Below is a small trained network, with its code and all its weights. Each question gives an input and a class and asks what happens when units are switched off, that is, made to give their printed mean instead of their output.

import numpy as np


def w(rows, s, z=0):
    codes = np.array(rows[::2]) - 128.0
    scale = np.full(codes.shape[1], s)
    scale[-1] = z or s
    return codes * scale


def f(y):
    return y / 2 * (1 + np.tanh(0.7978845608 * (y + 0.044715 * y**3)))


def log_softmax(a):
    a = a - a.max(-1, keepdims=True)
    return a - np.log(np.exp(a).sum(-1, keepdims=True))


def net(x, mask):
    res = np.array(x, float).reshape(1, 7) / 4 @ E
    y = f(res @ A[0][:, :-1].T + A[0][:, -1])
    res = res + np.where(mask, y, B[0][:, -1]) @ B[0][:, :-1]
    return log_softmax(res[-1] @ U[:, :-1].T + U[:, -1])


A, B = {}, {}
E = w([
[209,21,236],'x0',
[218,70,21],'x1',
[128,127,128],'x2',
[128,126,128],'x3',
[128,128,128],'x4',
[128,128,128],'x5',
[7,41,84],'x6',
],0.011)
A[0] = w([
[212,136,76,139],'N1',
[75,255,28,245],'N2',
[170,2,228,177],'N3',
[10,99,165,132],'N4',
[45,110,144,133],'N5',
[30,123,152,118],'N6',
[236,26,193,103],'N7',
[62,195,235,190],'N8',
[87,18,62,108],'N9',
[151,226,213,147],'N10',
[138,27,21,93],'N11',
[170,42,12,148],'N12',
],0.0085,0.011)
B[0] = w([
[200,189,78,169],'N1',
[114,196,48,237],'N2',
[144,1,190,252],'N3',
[178,39,25,177],'N4',
[155,49,90,160],'N5',
[199,56,44,163],'N6',
[226,47,75,225],'N7',
[69,69,127,218],'N8',
[45,147,222,176],'N9',
[68,227,211,195],'N10',
[110,181,225,179],'N11',
[121,237,141,200],'N12',
],0.0094,0.016)
U = w([
[59,163,139,187],'0',
[220,78,55,229],'1',
[141,89,255,182],'2',
[128,36,142,1],'3',
[208,167,86,9],'4',
],0.014,0.009)

Each question gives the input, the list of numbers given to net, and the class t.
The units are the neurons (one row each of A and B). Each row of codes is followed by its name. A weight is (code - 128) times the scale printed after its matrix; where a second scale follows, it is the last column's (A, B and U).
mask holds one flag per neuron, in row order. A switched-off neuron (its flag False) gives its mean, the last column of its row in B, instead of its output. The means were averaged over made-up inputs and are rounded, as every weight is.
A unit's drop is (log p(t) with every unit on - log p(t) with that unit switched off) / (log p(t) with every unit on - log p(t) with every unit switched off).
The circuit of an input: a set's keep is (log p(t) with only the set's units on - log p(t) with every unit switched off) / (log p(t) with every unit on - log p(t) with every unit switched off). Starting from all 12 units, units are removed one at a time, each time the one whose removal leaves the highest keep (on an exact tie, the one counted first), for as long as the keep stays at least 0.8.
units of the circuit, in order: the units of the circuit, biggest drop first
unit that matters most: the unit with the biggest drop
top k neurons: the k neurons with the biggest drops, biggest first
drop of u: that unit's drop, to one decimal
input [-8,4,-5,2,-1,-8,7], class 0: unit that matters most	N9
input [6,0,5,1,2,-7,1], class 3: units of the circuit, in order	N7; N10; N3; N2
input [-5,2,-4,5,-6,-8,1], class 0: top 3 neurons	N7; N4; N6
input [0,0,-6,-3,-5,8,-7], class 0: units of the circuit, in order	N10; N3
input [3,1,-6,-5,-2,6,4], class 2: units of the circuit, in order	N2; N9
input [1,1,0,5,-3,6,8], class 2: top 4 neurons	N9; N11; N7; N2
input [2,-2,7,-7,4,-1,3], class 3: top 2 neurons	N7; N2
input [-4,-1,-2,4,8,-1,4], class 1: top 2 neurons	N10; N4
input [0,-3,5,6,1,2,2], class 1: top 2 neurons	N3; N9
input [-8,1,5,-5,2,-7,-4], class 4: top 4 neurons	N9; N2; N8; N11
input [-7,-1,-5,5,2,6,1], class 1: top 3 neurons	N10; N9; N12
input [-7,-2,8,-8,-8,1,8], class 1: top 2 neurons	N4; N6
input [0,7,5,8,-1,3,-2], class 4: top 2 neurons	N12; N3
input [3,2,-8,6,1,-4,1], class 2: units of the circuit, in order	N2
input [8,2,8,4,-4,7,6], class 2: top 2 neurons	N9; N11
input [-3,-7,7,0,3,1,1], class 1: top 4 neurons	N4; N6; N9; N5
input [-6,1,8,2,1,-4,-2], class 4: top 2 neurons	N9; N8
input [-5,-1,8,-8,3,-1,7], class 1: top 2 neurons	N4; N6
input [-3,1,-1,-7,-3,1,-5], class 4: drop of N10	-0.1
input [-1,-4,-8,-8,3,5,-8], class 0: unit that matters most	N3
input [6,-5,-7,3,6,8,1], class 3: drop of N11	0.2
input [3,-8,5,-8,-7,1,5], class 3: drop of N8	0.1
input [-2,3,-4,4,-4,-6,6], class 0: drop of N8	0.0
input [2,-2,4,5,3,-7,2], class 3: top 2 neurons	N2; N7
